Below are the code and all the weights of a small trained network. Each question names an input and a target symbol and asks about switching units off, where a switched-off unit gives its printed mean instead of its output.

import numpy as np


def w(rows, s, z=0):
    codes = np.array(rows[::2]) - 128.0
    scale = np.full(codes.shape[1], s)
    scale[-1] = z or s
    return codes * scale


def norm(h):
    return h / np.sqrt((h * h).mean(-1, keepdims=True) + 1e-5)


def f(y):
    return np.maximum(y, 0)


def softmax(a):
    e = np.exp(a - a.max(-1, keepdims=True))
    return e / e.sum(-1, keepdims=True)


def log_softmax(a):
    a = a - a.max(-1, keepdims=True)
    return a - np.log(np.exp(a).sum(-1, keepdims=True))


def net(x, mask):
    ids = ['γζλμξστφψω'.index(c) for c in x.split()]
    T = len(ids)
    res = E[ids] + P[:T]
    q, k, v = (norm(res) @ M[0].T for M in (Q, K, V))
    z = softmax(np.where(np.tri(T) > 0, q @ k.T / 2**0.5, -1e9)) @ v
    res = res + np.where(mask[0], z, O[0][:, -1]) @ O[0][:, :-1]
    y = f(norm(res) @ A[0][:, :-1].T + A[0][:, -1])
    res = res + np.where(mask[1:17], y, B[0][:, -1]) @ B[0][:, :-1]
    return log_softmax(norm(res)[-1] @ U[:, :-1].T + U[:, -1])


Q, K, V, O, A, B = {}, {}, {}, {}, {}, {}
E = w([
[83,5,235,94],'γ',
[168,168,150,173],'ζ',
[206,153,122,171],'λ',
[173,120,167,148],'μ',
[145,1,168,205],'ξ',
[130,116,149,193],'σ',
[156,159,96,188],'τ',
[230,174,189,72],'φ',
[63,96,117,248],'ψ',
[134,166,123,179],'ω',
],0.012)
P = w([
[78,120,135,109],'0',
[181,103,52,161],'1',
[194,98,62,163],'2',
[254,100,73,148],'3',
[210,103,66,168],'4',
[188,113,50,180],'5',
[211,117,62,174],'6',
],0.0093)
Q[0] = w([
[56,87,153,131],'head 1',
[137,127,109,251],'head 1',
],0.016)
K[0] = w([
[144,9,93,203],'head 1',
[118,238,139,178],'head 1',
],0.011)
V[0] = w([
[102,36,91,213],'head 1',
[1,160,195,109],'head 1',
],0.0099)
O[0] = w([
[129,147,72,148,158],'head 1',
[1,108,219,156,2],'head 1',
],0.0097,0.0066)
A[0] = w([
[112,109,151,181,101],'neuron 1',
[160,190,116,67,52],'neuron 2',
[119,96,154,178,155],'neuron 3',
[93,104,130,229,110],'neuron 4',
[2,165,192,75,139],'neuron 5',
[116,151,110,153,115],'neuron 6',
[94,142,110,120,8],'neuron 7',
[29,124,162,127,78],'neuron 8',
[216,122,93,139,83],'neuron 9',
[164,226,235,144,151],'neuron 10',
[204,117,125,100,94],'neuron 11',
[103,88,190,3,102],'neuron 12',
[113,109,146,187,165],'neuron 13',
[215,67,90,103,254],'neuron 14',
[82,171,90,199,163],'neuron 15',
[158,119,94,162,141],'neuron 16',
],0.011,0.0024)
B[0] = w([
[122,154,155,65,149],'neuron 1',
[128,148,82,125,149],'neuron 2',
[142,124,133,40,158],'neuron 3',
[140,146,155,82,168],'neuron 4',
[161,125,67,102,144],'neuron 5',
[84,197,139,126,135],'neuron 6',
[168,133,135,163,128],'neuron 7',
[174,122,89,123,143],'neuron 8',
[110,126,105,123,224],'neuron 9',
[100,123,194,173,151],'neuron 10',
[97,136,159,105,193],'neuron 11',
[110,31,102,254,137],'neuron 12',
[155,148,65,122,157],'neuron 13',
[75,89,144,165,254],'neuron 14',
[142,147,176,150,149],'neuron 15',
[144,144,155,118,187],'neuron 16',
],0.0077,0.013)
U = w([
[153,159,121,130,3],'γ',
[155,190,224,105,141],'ζ',
[133,98,67,94,69],'λ',
[109,22,82,80,187],'μ',
[170,164,68,94,157],'ξ',
[114,165,96,79,150],'σ',
[137,201,128,196,83],'τ',
[130,61,185,247,131],'φ',
[80,160,107,147,226],'ψ',
[127,198,165,81,151],'ω',
],0.012,0.0026)

Each question gives the input, a string of symbols that net reads in full, and the target symbol t.
The units are the heads (2 rows each of Q, K, V and O) and the neurons (one row each of A and B). Each row of codes is followed by its name. A weight is (code - 128) times the scale printed after its matrix; where a second scale follows, it is the last column's (O, A, B and U).
mask holds one flag per unit, heads first, then neurons. A switched-off unit (its flag False) gives its mean, the last column of its rows in O or B, instead of its output. The means were averaged over made-up inputs and are rounded, as every weight is.
A unit's drop is (log p(t) with every unit on - log p(t) with that unit switched off) / (log p(t) with every unit on - log p(t) with every unit switched off).
The circuit of an input: a set's keep is (log p(t) with only the set's units on - log p(t) with every unit switched off) / (log p(t) with every unit on - log p(t) with every unit switched off). Starting from the 12 units with the biggest drops (on a tie, the unit counted first), units are removed one at a time, each time the one whose removal leaves the highest keep (on an exact tie, the one counted first), for as long as the keep stays at least 0.8.
circuit, biggest first: the units of the circuit, biggest drop first
k most important neurons: the k neurons with the biggest drops, biggest first
drop of u: that unit's drop, to one decimal
input ω σ τ, target ω: circuit, biggest first => head 1; neuron 4; neuron 3; neuron 14
input φ φ τ, target φ: circuit, biggest first => head 1
input ζ τ ψ ω ζ, target ζ: circuit, biggest first => head 1; neuron 14
input ζ φ ζ ξ μ, target ζ: circuit, biggest first => head 1; neuron 14; neuron 1
input γ φ φ γ, target φ: 2 most important neurons => neuron 12; neuron 14
input τ ξ ψ, target τ: 2 most important neurons => neuron 15; neuron 14
input ζ ζ ξ ζ ψ, target ζ: 3 most important neurons => neuron 4; neuron 14; neuron 15
input ζ ξ γ ζ λ ψ, target ζ: 3 most important neurons => neuron 4; neuron 15; neuron 14
input φ τ ξ ζ φ, target φ: drop of neuron 12 => 0.2
input ζ τ λ φ λ, target ζ: drop of neuron 14 => 0.1
input ζ τ σ, target ζ: drop of head 1 => 1.1
input φ φ ω, target φ: drop of neuron 10 => 0.0
